Each row was made from one walk, in order. Every step used is in the known rows, and no mark comes twice. Write each row's walk.
Known rows:
zazes-luvop-bifa-fimozo-gemu-gukof-nago: [ -56 -247   80  114 -228   76  125    7  -57  149  -70  -81  -89 -114
  -16  -74 -207    2  -78   -5 -153  101   83  271  303  -17    9   90
   10  -30   28  129  254  -72  -57   90   33 -342  -12 -420  -12   84
  -56  137   23  274   88  147 -120  130  127   -8 -150   25]
nago-midu-diter-pidabos-gukof-fimozo-gemu-zuzes-luvop-zazes: [ 405   65 -113   68  -10 -138 -169   -4   74  101  341   85  -36 -215
  -17   30  141   53  -50 -105   50    3  155 -747  -17   93   60  -39
  -13  114  183  416  498  -74  -34 -172   16  211  -60  601   55   60
 -235  -48   52    2 -277  -23   22 -261   53  -42   47   39]
nago-midu-posen-diter-gukof-fimozo-luvop-gemu: [ -12  148  -42  -48   90  -95  -42   53  -41  -84   43   60  219   53
  149   -9   78 -166  106 -162   43 -126 -149  504   19  117  149   60
  -61  142  -96  117  -74  127   22    0   69   21   47    7  -46   -9
   88    7  -21  437   72 -147   31 -116 -150 -321  -16  191]
diter-pidabos-midu-posen-fupo-bifa: [-126  292   63  -56  -33  100 -215  -88   63  -14  -44  124  -54  227
  -84 -153  109  122   41  -74  -88  -85   -4   25 -191  188  -52   85
  -24 -116  -13 -362  -22  -62   98   -5   50  298   43   41   84   22
  235 -381   37 -167 -249    7  -44 -124  155 -121    4 -203]
nago-midu-diter-pidabos: [ 236   31   10 -145  137  -46  181  -33  163   80   77 -151  -71   -5
 -105  121  108   67   66  -37  -65  -23 -110 -604   22   83 -153  -32
    3  -93  150  131  330  -45  -29  -76  -66   98  -23  320  -87   39
  -42  -52   36   88 -131   61   -8 -154  -43  -79  166 -158]
luvop-bifa-fupo-midu: [ -65  123   98  -16   60  -27  -36  -55   98   23  114    9 -264   -8
   17  -15 -144   69  -79    7  -17   43   73  -30  110  148 -203 -131
  -17  -32  267  -14  -28  -78   37  169  -38   13   10  -77  102   10
  270   70    7  -67 -230  122  -21  110    3  468   44 -140]
fupo-midu-posen-diter-pidabos: [ -84  312   59 -107  159  -84   98  -88  138   71  258   80 -195  149
 -107   67  161   24   63  -36   -6 -107 -136  -61  -88   33  -80  -49
   -3  -28  187  179   87  -44  -23  100 -187  279   26  335  -46    0
  209 -181   49   18   43  -40  -57  -51  -98   59  230  -43]
diter-nago-midu-posen-fupo: [ -92   32  -58 -140  228   -2   13  -84 -124   33  -96   61  113   41
  -66   36   91  -63  143  -56    8  -24 -121   72 -293  -17  -78   47
   -2 -122  -84 -277 -316   23   38  -70 -128  250   95  -77   78 -101
  167 -104  -79 -200  310  -12   22  139   85 -345  -68 -115]
luvop-bifa-fupo-posen-diter-pidabos: [ -68   25  120  -66   48   87   63 -133  286   94  338  355 -164   56
    0  -26  -17   49  -36  -28 -106  -39  105 -209   69  199   20  -63
   24  -60  388   55  270   68   28  158   -9  242   91   99  142   39
  216  -95   67   66 -340  198   19   82 -266  274   75 -190]
diter-nago-midu-posen-fupo-bifa-fimozo-zuzes: [ -98  180  -35  -71   88   45 -133   26   73 -196   68  336   91  121
 -107   14   10   65  -95  -57   63  -12   89  591 -463 -128  -16   85
   23 -234 -154 -382 -697   81   39 -125  -99   63   98 -235  164  -48
  128 -166 -120 -142  143   15   76  192  -36  -94 -179 -117]
pidabos-gukof-fimozo-gemu-zazes-luvop: [ -93 -195   22  172  -13  212 -193  126 -187    2   20 -246  -48 -174
   51  -55  -68  -89  -76   53   20   25    3 -289  -41   35  176  -69
  -56  164  -18   67  355   62   -3   -6  178 -113  -57  -67 -170  -14
  -11 -118   55   99 -295  -72  -20 -107  103   35   96   57]
bifa-midu-diter-pidabos: [ 115   48  131   60  123   54  184  -92  111  157  158 -227 -168 -105
  -83   39   78  116   92   15  -61  -33 -126 -777   71    5 -140  -85
  -41 -120  163  -31  403  -75   14   11  -82   52  -95  249  -98   21
   63  -73   64  -58   71  -84   -6 -230  -48  -95  210 -120]
diter-gukof-nago-midu-posen-fupo-bifa-fimozo-zuzes-gemu: [ -50  199  -83  -99   -8  -91   -7   72   56 -134  129  230  133  320
 -109 -152   97   70 -194   97  112  -44  335  480 -127 -166  -33  100
  131   65  -93 -251 -532  105   24 -163   54  -18   43    8   84  -20
 -125  159  -84  158  173  -15   63  101   63    8 -232   11]
bifa-midu-posen-fupo-luvop: [-283  277   85   47    9  208 -209 -166 -119   -5 -150  181   59   92
    0 -134   -8  124  240  121  -77  -29  -56  158 -196  -55 -163   91
  -60   22  -90 -326 -389  -54   43   84   41   18   -6 -319   -1  -60
  208 -214  -35 -240   95 -187    4  -49   77  141  170   72]
diter-nago-midu-posen: [  14  -23   21 -124  263  -48   28  -98  -82  -12   42  -72   51   14
 -115  138   29  -61  100  -99   59   33 -236  -51 -316  -97  -87  -42
  -16 -143  -34  -60 -113  -25   18    6 -193  249   32   78  -71 -112
  160  -54  -65  -96  283  -50   -8  131   55 -443   -4  -61]
midu-posen-fupo-bifa-fimozo-luvop-gemu-zuzes-gukof-nago: [-129   20  -65   64 -259   76  -82  -51 -186  -80 -411  405  158   69
  122 -250 -159    4  -63 -116   69 -123   63  572 -228   76   13  215
   35 -107   26 -176 -584   73  -54  -77   58 -152   61 -399   48  -27
   19    3  -59   68 -165  -29   50  121  -22   85 -324   58]
luvop-bifa-fimozo-gukof-nago-midu-posen-diter-pidabos: [ 115  -21 -107 -193  -24 -392  202  -14  200  -23  118  416   80  172
   31  212  152   59    2  -98  107 -126  -25  386   80 -124   43  -45
   80   50   32  109  282  -64  -45   60 -187  271   83  373  121   80
  -54   35   34 -117  -68   42  -10   76 -243 -154   16 -100]
pidabos-nago-midu-posen-diter-gukof-fimozo-gemu-zazes-luvop: [ -34  -48  -97  113   29  145 -119  162  -11  -37   65   -3   46  225
  103   96  179 -140   61  -67 -122  -73   87  593  100   14  207   78
  -65  114 -115  -55  120  135   -5  -41   50  142   11  247    0  -57
  -42  186   49  261  406  -39   28  -66  -35 -616  130  141]
gemu-zazes-luvop-bifa-fimozo-gukof-nago: [ -43 -514  -10  103 -132   51  195  123   12  -41  -88  -13   -5 -279
  182   55 -111   12  -97   95   88   73  -63  235  127  -55  114  -46
  -73   71  -34   41  129   -1  -67   83  -46 -206    4  -49  -22   40
  -30   69   52 -170 -196   51    2   -2 -204  200  -28  -28]
bifa-zazes-luvop-fimozo-gemu-zuzes-gukof: [ -75 -203  117  198 -204  237   25  -77 -107  120 -148 -275 -146 -205
   67  -12 -224  138  -79  -35  -17   95  140 -433  -63  109   80    0
    6  -43  -73  273  268   25   73   71   35 -181 -120 -238  -46   50
 -233 -209    4 -186 -147   14   28    6   64  150 -198  -56]
diter-nago-midu-posen-bifa-fupo: [  30  226  -73  -95  138 -116   -6  -45  -27 -173  -25  104    3  200
 -147   71  -12   -8  107   59   80   12  -33  221 -237   26  -78   -4
   21 -224  -22 -201 -388  -31   98   -2  -49  300   51  -29  105  -92
  237  100  -61 -335   90  -32   40  209   98 -338  -62 -239]
bifa-zazes-luvop-fimozo-gemu-gukof-nago-midu: [  52 -163  -72  -64 -187  -26   24  -42  -97   65 -292 -123  -77 -106
  -50   87  -48    7  -56   49  -75  183  200 -202  184  164   46   26
   17   68 -159  380  326  -47   43   11   66 -178  -97 -220    9   48
 -316   22   -7   15   65  111  -56   68  148  262  -21   20]
diter-nago-midu-posen-bifa-fimozo-gemu-zazes-luvop: [  46  115 -121  164   17  110  -30  113  -30 -243   47   22  -49  140
 -130  153  -50   39  127   -5  -77   56  -24  590 -224 -188  -39  122
  -95 -199 -324  120 -264  -26   40 -112  -45   14   54    7  -15  -60
   34   21  -40  -15  439 -213    4  124   46 -611  -80 -206]
gemu-luvop-fimozo-zuzes: [ -63   -7  189  103  -76  229   86 -215   71   47  156 -239   37 -502
  107  -14  -70    1  -23  115   23  238 -267 -232 -289  -69  -73 -117
  -45   49  -65   78  -51    3  -13   84 -152  -30  -88 -139 -146   46
 -131 -204  -79  -71  -65   81   38  -22   86  223  -66   91]
diter-nago-midu-posen-fupo-bifa-fimozo: [-140   57  -92 -117  137  -93 -174   33  -31  -93  -14  372   30   73
  -81   33   53   90   -4 -105   39  -84   59  571 -297   -3  -45   66
   40 -330 -150 -425 -446    0   77  -42 -109  142   72 -199  131  -53
  130 -237  -90 -325   68  -15   60  172 -139 -361 -117 -224]
zazes-luvop-bifa-fupo-midu: [-127    8  103   65 -100  186  -47  -25   30  -40   16 -118 -225   53
    6  -62 -232   57  -27   43 -142   98  117  169  209   63 -167    7
  -30  -32  170    9  -75  -37   19  140   -9 -176   53 -181  108   21
  324   16   11   26 -256   96  -41   91   15  504   70 -116]
nago-midu-diter-gukof-fimozo: [ 130 -103   -6 -132  216 -213   25  206   23  115   46 -229   31 -147
   30   87  160  -85  -35  -31   49 -105  -67 -140  212   23   96 -126
  -10   48   12 -176  117   60    6  -11   65  -39  -68  207  -62   -4
  -29  189   37   27  155   37   46 -193 -177 -236  133   53]
gukof-fimozo-gemu-zuzes-luvop: [ -62   71  107   93   47   66 -195  -44  -89  172  290  -95 -126 -372
  -75  -95   -2  -62   99  -44   16  -49   22   -9 -137   37  -59   26
  -53  -12  191  222  181  -32  -56  -61  -36  -28  -29 -210  -92   81
  -40  -14  -45  -16 -145  -29   15 -155  194  -74  -64  115]
diter-pidabos-gukof-nago-midu-posen: [ 170  -12  -74 -251   34 -259  -49  -90  -78   20 -157   23   61  166
 -180   84   89  -85  -15  -11  116   17 -119 -507 -229  -17  -74  -90
  107  109   87  130  191  -38  -26  -51  -95  373   18  447  -78  -73
   46   73   21  -78 -112   14  -67   52  175 -182  152  -38]
fupo-bifa-fimozo-gemu-gukof-nago-midu: [  50  153   -3 -170   11 -204 -152   39    4  114 -105   67 -139   48
 -186   16   35   74 -183   -1   -9  -13  221  125  144  142  -36   18
   96 -139  -31   47  197 -111  -26    5   85  -79  -64 -313  -43   69
 -170  119  -14   44  -14  151  -67  133  116  126  -57  -11]
zazes-luvop-fimozo-zuzes-gukof-nago-midu-posen: [ -57    1  -10  -84 -237  117   90  -73  -82 -167 -434  -88  260  161
  -23   83 -145 -136  -34   29   64  114 -163  259 -112 -268    6  -13
   50  131 -181   -1 -320   58  -80   -1  -35  -99   74   32  -34 -127
 -160  160  -74  136  372   44   37   54  130   64   40  193]
luvop-bifa-midu-diter-gukof-fimozo-zuzes-gemu: [ 120  -42  128  249   98   35  209  127  185   14  551 -252  -19   52
  122 -109  -24   36 -127   -2   25  -55   63 -296  305 -367  -62 -173
   -8  177  120 -200   46   39   29  -46   86 -235  -20  221   21   -3
  -48  287    8  461  353 -167   27 -192   -3 -135  -75  220]
gemu-fimozo-gukof-nago-midu: [  39 -221   16 -202  149 -146   10   55   52  140  -96 -115  108 -142
  -68  134  127 -111 -108  131  169   39 -102 -285   -8   26   39 -130
   16  113  -84 -105  342  -17 -111   18   15   68  -50   41  -82   38
 -105   69  -20 -249  -21   38  -21  -80   89  178  195  138]
fimozo-gemu-zazes-luvop-bifa-fupo-midu-nago: [ -20  -29   18  229  -20  196   36    7  -69 -165   74  253 -292  108
  -87  -83 -225   50  -34  -56 -163  153  174  142  177   94 -192   53
 -104   81  148   84 -115  -95   14  -13   -4 -103   95   26   77  -37
  142   93   20  265   55   66   -4  220  139  243   41 -119]
zazes-luvop-gemu-fimozo-gukof-nago: [-112 -386   44   44  -46  156   57   -1  -58  108   62 -161  184 -223
   34  -84  -23 -202  -47  160  109   68 -150 -140   58   56   91   12
  -46    1  -68 -116  361   96 -102   37   37 -209  -85 -129 -110   74
   54 -135   -4  145 -241  -73  -50 -150  114  139    2  147]
bifa-fimozo-zazes-luvop-gemu-zuzes: [-138 -194  -24  221  -16   48  -17   20  -15   41   24 -376 -108 -230
  120  -66 -105  -57  112  -93   20   70 -126 -174 -150  132   -9   41
  -78 -142   12  344  -95   84   25   -9  -55 -289 -125 -207 -144  103
 -167 -184  -13  -75 -429   -9  -14   50 -210  515 -255 -121]
luvop-bifa-midu-posen: [ -85  146  181  145   85   26  -90 -216   -3   50   16  -44  -96   85
   78    5 -127   55  155 -134  -22  -24 -196  -84 -110 -201 -156  -74
  -65  -46   38 -177   47 -179   54  166  -37   92   10   64  -41  -23
  215  -28   15  -80  147 -156  -43  -10   40 -228   28   25]
gukof-fimozo-zazes-luvop: [-260 -257   27   48   56  -24  -66   66  -68 -180 -104 -427   32 -197
   95  -30  -14 -203  153   96   -7  -12 -150  -99  174  100  112  -24
  -12  -56   26   61  -17   38   32   56   67 -291   -4 -280 -142   28
  -62 -130   41  -46 -478  119   19 -102 -288  483  137   -4]
posen-midu-diter-gukof: [  51   50  114  -93  251  -55  269   55   44  264  149 -310   -7 -155
  -32   43  143   79  -76   34  108    3  -93 -444  165  101  196  -90
  -43    3   48 -160  259    2   -5  125  -67  -54 -124  287  -72   30
  157  -75   59 -285   76   15   27 -149  -63  -99   74   16]
fupo-bifa-zazes-luvop: [-102 -140  178   48  -68  176 -199  -46    6 -136 -115 -128 -117  -71
   -7  -73 -171  154  -42  137  -43   55  159 -157  -59  157   85  136
    4 -249   10  -25   18  -22   93  102  103 -254  -50 -393  -65   97
  132 -451   59 -180 -790   65   -8  -72 -139  380   44 -152]
fimozo-luvop-gemu-zuzes-gukof-nago-midu-posen-fupo-bifa: [  33  221 -112 -129 -165   76 -179 -124 -180  -78 -552  255  221  330
   74 -215  -59  -87   21 -130  -19 -124   72  257 -157   45 -109  262
   76  -17  -33  -85 -557   32  -68 -213  129  -28  173 -230   79  -56
   65  137  -66  217 -105  -10    4  116  193  150 -252  171]
posen-diter-pidabos-gukof-fimozo-zuzes-luvop: [   7   61   61  -48   -5  -27  -12  113  169   31  315   61   45 -248
  -51  -49    4  -26 -117  121  187  -15  -85 -278 -181  103  211 -137
   55  152  203  166  110  119  -67   -6  -21  164   37  -26   50   44
    1 -245    3  -33 -396   33    2 -211   22   88  190  124]
fupo-luvop-fimozo-gemu-zazes: [-124   23   43   69  -53  270    4  -79   28    3  267  146  -86 -303
   79    7  -12   65  -10  102  -30  119  -80 -195 -136  205 -118  -77
 -106   54  -61  281  237  -43   29   71   -1 -110 -106 -110 -206  -24
 -121 -216  -21  125 -145  -33   19 -107   43  117   72   28]
diter-gukof-nago-midu: [ 114  -82   66 -277  156 -222   71   45  -33  216 -126 -347   35 -139
 -121   49  131 -138  -41  129   57   42  -49 -331  138  104  -55  -49
   59   56  -19   61  110   43   -4  -17  -57   52  -12   43  -98  -27
   41  266   13  -45  199  152  -25  -30   90  -66   69   15]
zazes-luvop-gemu-gukof: [-152 -178  102   95   10  270   58  -49  -97  213  -94 -434  -79 -163
   58 -203 -182  -61   45   -3  -22   77 -232 -295   56  290   10   14
  -71 -135   23   33  116   36    0   90  103 -177  -75 -391 -110   34
   79 -168    2  238 -172  -12 -106  -52  169   81 -141  109]
posen-bifa-fimozo-luvop-gemu-gukof-nago-midu-diter-pidabos: [ 366   31 -202  -45 -180 -211  303  163  155  -88 -184   93    9   23
  -55    8  -10    9    1   21  -53   -2 -113   27  234  258 -126   61
  -19  -98    0  359  -97  -16  -70 -173   56 -152   27  -37   52   62
 -175  264   -5  369   36  -15  -50  -75   21  -63  -47  -40]
zuzes-gukof-fimozo-gemu-luvop-bifa-midu-diter-nago: [ 199  -97  104  216   35   22   41  -71  -53    7  164 -108   98 -191
  132   45 -113   67   39  -53 -154   -5  -60  -57  415 -487  -48  -92
   55 -112  -44 -352  226 -113  -14   59  -65  -69   -8  -88   85  -67
   45  142    9  220  677 -110  -17   83  -23 -646  -15   82]

Which walk is each row?
[-119  258   47  145  227  -14  -79   35  -37  120  233  -34 -100  -13
  100   30  210  -48   72  -72   60 -147   37  137   36 -107  252  -71
  -97  163  -85 -102  252    4   76   76   95  158 -109  252  -99  -60
   50  126   86   18  612 -238   18 -141 -146 -473  143  144]	bifa-midu-posen-diter-gukof-fimozo-gemu-zazes
[  36   58  -94 -190 -203  -16 -132  -66  -52   34 -510  339  192  355
   90 -100  -95   -7  117  -50  -83  -46   20  373  -47 -247 -241  166
   96  130    4 -132 -639  -54  -93  -96   26  -10  212 -167  159 -106
   35  263  -39  -43  173   91  -60  207  164   95  -35  219]	gemu-zuzes-gukof-nago-midu-posen-fupo-luvop-bifa
[-111  158   91   57  129  -47  -26    0  -79  292  366  -30  -62  -26
   32  -71  221 -134   18 -159   34 -188   76  152 -109  -89  249   45
  -11  128   95   21  189   77   15   12   -1  118  -72  161 -114   52
   65   93   48   50  217  -45   -3  -36   -4 -369 -151  174]	midu-posen-diter-gukof-fimozo-gemu-zuzes
[ 283   87  -51  -43  -25 -179  121   66  -44  219 -229  -25    7   44
 -106  159   18   91 -110  -90   -2  -51  144 -140   58 -244  -28   14
   67   80   80  116  170  -14 -147  -75  -21  -95 -113   76  -88   24
 -359  320   -6  -14  371   65   10  123   66   53  -78  -48]	bifa-fimozo-gemu-zuzes-gukof-nago-midu-diter
[-280   -5  -26  101 -225  144 -251   -8  -99 -167 -237  243   53   63
  164  -56   12  241 -122   27   44   -8  170  280 -153  197  340    6
  -75   82 -358 -420  -27  -13  167  169  169  114 -105  -88  201   98
   31 -607   25 -623 -481 -109   46 -102  -27  346 -155 -149]	pidabos-midu-posen-fupo-bifa-zazes-luvop-fimozo-gukof
[  34   92 -100 -181  112 -295 -149   73   38   16   53  139   47  206
  -28  110  161  -62   38 -137  133 -160 -128 -111 -147  -10  100 -139
   81  115   72   31  247   20   14   12   -9  377   52  360  -15  -24
  -17 -170   32 -111 -237  -55  -19  -59  -99 -264  245   20]	nago-midu-posen-diter-pidabos-gukof-fimozo
[ -25 -369 -177  -25  -26   83  285   65  -60  -41   63 -187   51  -60
   91   60  104  -18  -73  150  135   83  -30 -298  168  -31  -70 -144
   -4  233 -148  267  356   17  -39  -80  -20  -31   -4  281 -125  -31
 -400   56  -50  -25  -61  -99   52  -98   61  247  -20   85]	zuzes-gemu-zazes-luvop-fimozo-gukof-nago-midu
[ 262 -112 -102  -69 -283   99  275  -25  -21  181  -98 -142   -3   75
 -109   71   61  -40  -32  -88 -173   16  108 -464  255 -130 -132   76
   98   20   14  350  444   14  -96 -218  -84 -122   15  373  -32    3
 -298  238    9  252  296   94  -12  -53  170 -150  -37    8]	zazes-luvop-fimozo-gemu-zuzes-gukof-nago-midu-diter-pidabos
[ 111  -97 -174 -165 -143 -193   99  141   85  -44 -122  567  248   24
  126   77   84  159  -62  152  -37  -63  148  433  254 -116  -34   44
   42  181  -70 -229 -188  -13 -105   -7   29 -183   36 -120  202   88
  -93   60  -11 -137 -180   83   29   49 -158  445   13  -21]	posen-fupo-luvop-bifa-fimozo-gukof-nago-midu-diter
[   2  526 -110  -63  -71  -21 -279 -114   35 -292  -34  345  105  380
  -43  -80 -102   66  224  118   19   -3  -12  485 -190  133 -251  107
  -23 -127  -38  -51 -501  -32   83   27  135   80    0 -181   53  -19
  192  -40  -64   84 -393 -161    8   80  142  101  -21 -111]	nago-midu-posen-bifa-fupo-luvop-gemu
[ 125  251  -48   -8   14 -254  159  135  115 -171  183  -67   95  302
 -178   -3   43   12  -87  183  171   11   63  364 -111 -279 -106  -22
   75  108 -127   73 -493   65    7 -113    0   26   21  166  -25  -22
 -183  370  -74  151  381 -127   33   55  165 -203 -176   13]	diter-gukof-nago-midu-posen-bifa-fimozo-zuzes-gemu
[ 319   71  -63 -202   44 -112  272  -64   56  206  -10  -91  -79   73
 -200   53  176  -23  -45   -2 -127    3   92 -636  262  100  -53   27
   70   31  166  250  514  -90  -95 -137   22   61  -63  247  -54   37
 -156  291   60  365  259  158 -107   -9  223  -60   56   15]	fimozo-gemu-gukof-nago-midu-diter-pidabos
[  70  159  120  154   18  -33  -50 -214  -73  -78  195  283 -195  -56
 -111  -91 -171  122    7  -12 -178  180  122  114  163  -10 -295    9
    2   59  162  -19  -73 -182   14   82 -136  102   31  -62   84   40
  117   33  -29  150   32  114  -15  343  220  171  -50 -115]	fimozo-gemu-luvop-bifa-fupo-midu-nago
[ -65    1 -157   40   69 -203   -1  135   -2 -360 -139 -138   52  144
  -75  168  -30  -44  175   55   -5   44 -153  429 -112  -96   44   43
   11 -257 -316   80 -543  -23   78  -19  -76  -26   55  -78   31  -36
  -20  -50  -37 -317  102  -70    7  189 -242 -129  -56 -236]	diter-nago-midu-posen-bifa-fimozo-zazes-luvop
[-288 -101  -66  221 -108   39 -208   14 -129  -93 -494 -206   11  216
  299 -162 -138 -107  236 -172  -74 -147  -19  198  179 -240   59   37
   27   22  -91 -313 -512  -45   59  -19  161 -159  147 -161  196  -74
   -9  166   34 -276  189  -58    5   59 -208  199  -60  173]	gemu-zuzes-gukof-fimozo-zazes-luvop-bifa-midu-posen-fupo
[ 247 -338    1  134    9  -28   75  143   75 -134   -6  -91  191 -235
  234   83  116  -84  -89   30  -40   28  -45 -111  298  341  124  -41
 -110   59   56  -18   75   96    6   -6   16  -42  -19  217   28  -38
 -120  184   46  202  -18  152  143 -281 -231 -114  145  136]	pidabos-nago-midu-diter-gukof-fimozo-luvop-zazes
[-190  123  127  -48  112  113 -120  106  153   11  335  266   28 -279
  -44  -95   11  -67 -177  176  127   -2  183  346  -70  154  419 -110
  -25  200  218 -106 -300  275  -34  144  112  138  -23 -138  162  -17
  138  104  -10  -41   89  103  130  -61 -248  352  115  157]	bifa-fupo-posen-diter-gukof-fimozo-zuzes-luvop
[ -15 -165   62   45 -333  110  -90  -72 -113   32 -189    6  -88  -51
    6  -75 -134   62 -195   51  -26   40  333 -221   78   27   71  106
  115 -129  -28  164  177   -5   41  -11   55 -280  -58 -242  -17   52
 -173 -102   28  -99 -334  122    8   48   55  276 -183  -11]	fupo-bifa-zazes-luvop-fimozo-gemu-zuzes-gukof-nago
[ -63 -118   29  219   53  279  144  -41   24   20   86   45  -53   91
  171   67  -78    8  155 -128 -105   53 -174  189  -68 -370   74   63
 -120  -41  -90  -78  -78  -56   15   64 -123   22   99  110   27 -117
  259 -100   41  -58  530 -201  -76   80 -148 -472   85   58]	gemu-zazes-luvop-bifa-midu-posen-diter-nago
[ 142 -243 -199  -77   17 -196  -37  203   27 -189 -118 -283   52   69
   21   98   93 -101    9    2  -24  -26  -39 -647  214   54  170 -109
   84  103   10  176  228   39    1 -107  120  -60  -20  371  -27   15
 -173  -52   88   -8 -486   66  -20 -114 -267  317  247  -59]	nago-midu-diter-pidabos-gukof-fimozo-zazes-luvop
